Each row has a name. Each question is about the rows just above it. Places in a row count from 1.

Q500: -1.051, -0.090, 1.514, 1.209, -0.678, 2.376, -2.328, 3.538, -1.737, -0.327, -1.248, 2.091, 2.164, -0.589, 0.772, 4.975, -0.770, -0.738, -0.796, -0.223, -0.120, -2.018, -4.405, -1.639, 1.007, -0.675, -2.162, -2.838, -0.114, 0.302, 0.497, 2.993, 1.769, -2.054, 1.978, 0.217, -0.223, 1.933, -3.256
Q134: -2.571, 5.882, 2.091, 4.130, -1.325, 3.231, -0.971, 0.525, -1.737, -3.135, 3.945, 1.789, -8.091, -2.264, 0.553, -2.161, -3.330, -0.348, -1.271, 1.209, -0.120, -3.101, -1.076, 0.370, 4.177, 0.676, -4.230, -3.101, -0.114, 0.963, 4.863, 2.993, -3.101, -4.794, 0.992, 0.217, -0.223, 0.676, -3.101
Q521: -1.051, -0.090, 1.514, -0.578, -0.678, 2.376, -2.328, 3.538, -1.737, -0.327, -1.248, 2.091, -3.270, -0.589, 0.772, 4.975, -0.770, -0.738, -0.796, 1.209, -0.120, -2.018, -4.405, -1.639, 1.007, -0.675, -3.902, -2.838, -0.114, 0.302, 0.497, 2.993, 1.769, -2.054, 1.978, 0.217, -0.223, 1.933, -3.256
Q955: 2.389, -6.163, -2.151, -4.229, 0.933, -2.733, -1.407, 1.611, 1.395, 2.668, -4.283, -0.610, -4.229, 2.381, 0.772, 0.437, 2.958, -0.188, 1.201, 2.843, -0.120, -3.256, -2.103, 2.163, -4.665, -0.304, -3.100, 2.164, -0.114, -1.206, -4.592, -1.566, 2.843, 4.203, 0.865, 0.112, -0.223, -0.007, -3.257
Whose row is -1.051, -0.090, 1.514, -0.578, -0.678, 2.376, -2.328, 3.538, -1.737, -0.327, -1.248, 2.091, -3.270, -0.589, 0.772, 4.975, -0.770, -0.738, -0.796, 1.209, -0.120, -2.018, -4.405, -1.639, 1.007, -0.675, -3.902, -2.838, -0.114, 0.302, 0.497, 2.993, 1.769, -2.054, 1.978, 0.217, -0.223, 1.933, -3.256? : Q521
At which places does Q134 hold -3.101? : 22 28 33 39
How many times does Q955 hold -4.229? : 2
Whose row is -2.571, 5.882, 2.091, 4.130, -1.325, 3.231, -0.971, 0.525, -1.737, -3.135, 3.945, 1.789, -8.091, -2.264, 0.553, -2.161, -3.330, -0.348, -1.271, 1.209, -0.120, -3.101, -1.076, 0.370, 4.177, 0.676, -4.230, -3.101, -0.114, 0.963, 4.863, 2.993, -3.101, -4.794, 0.992, 0.217, -0.223, 0.676, -3.101? : Q134
Every place of -2.162 in Q500: : 27

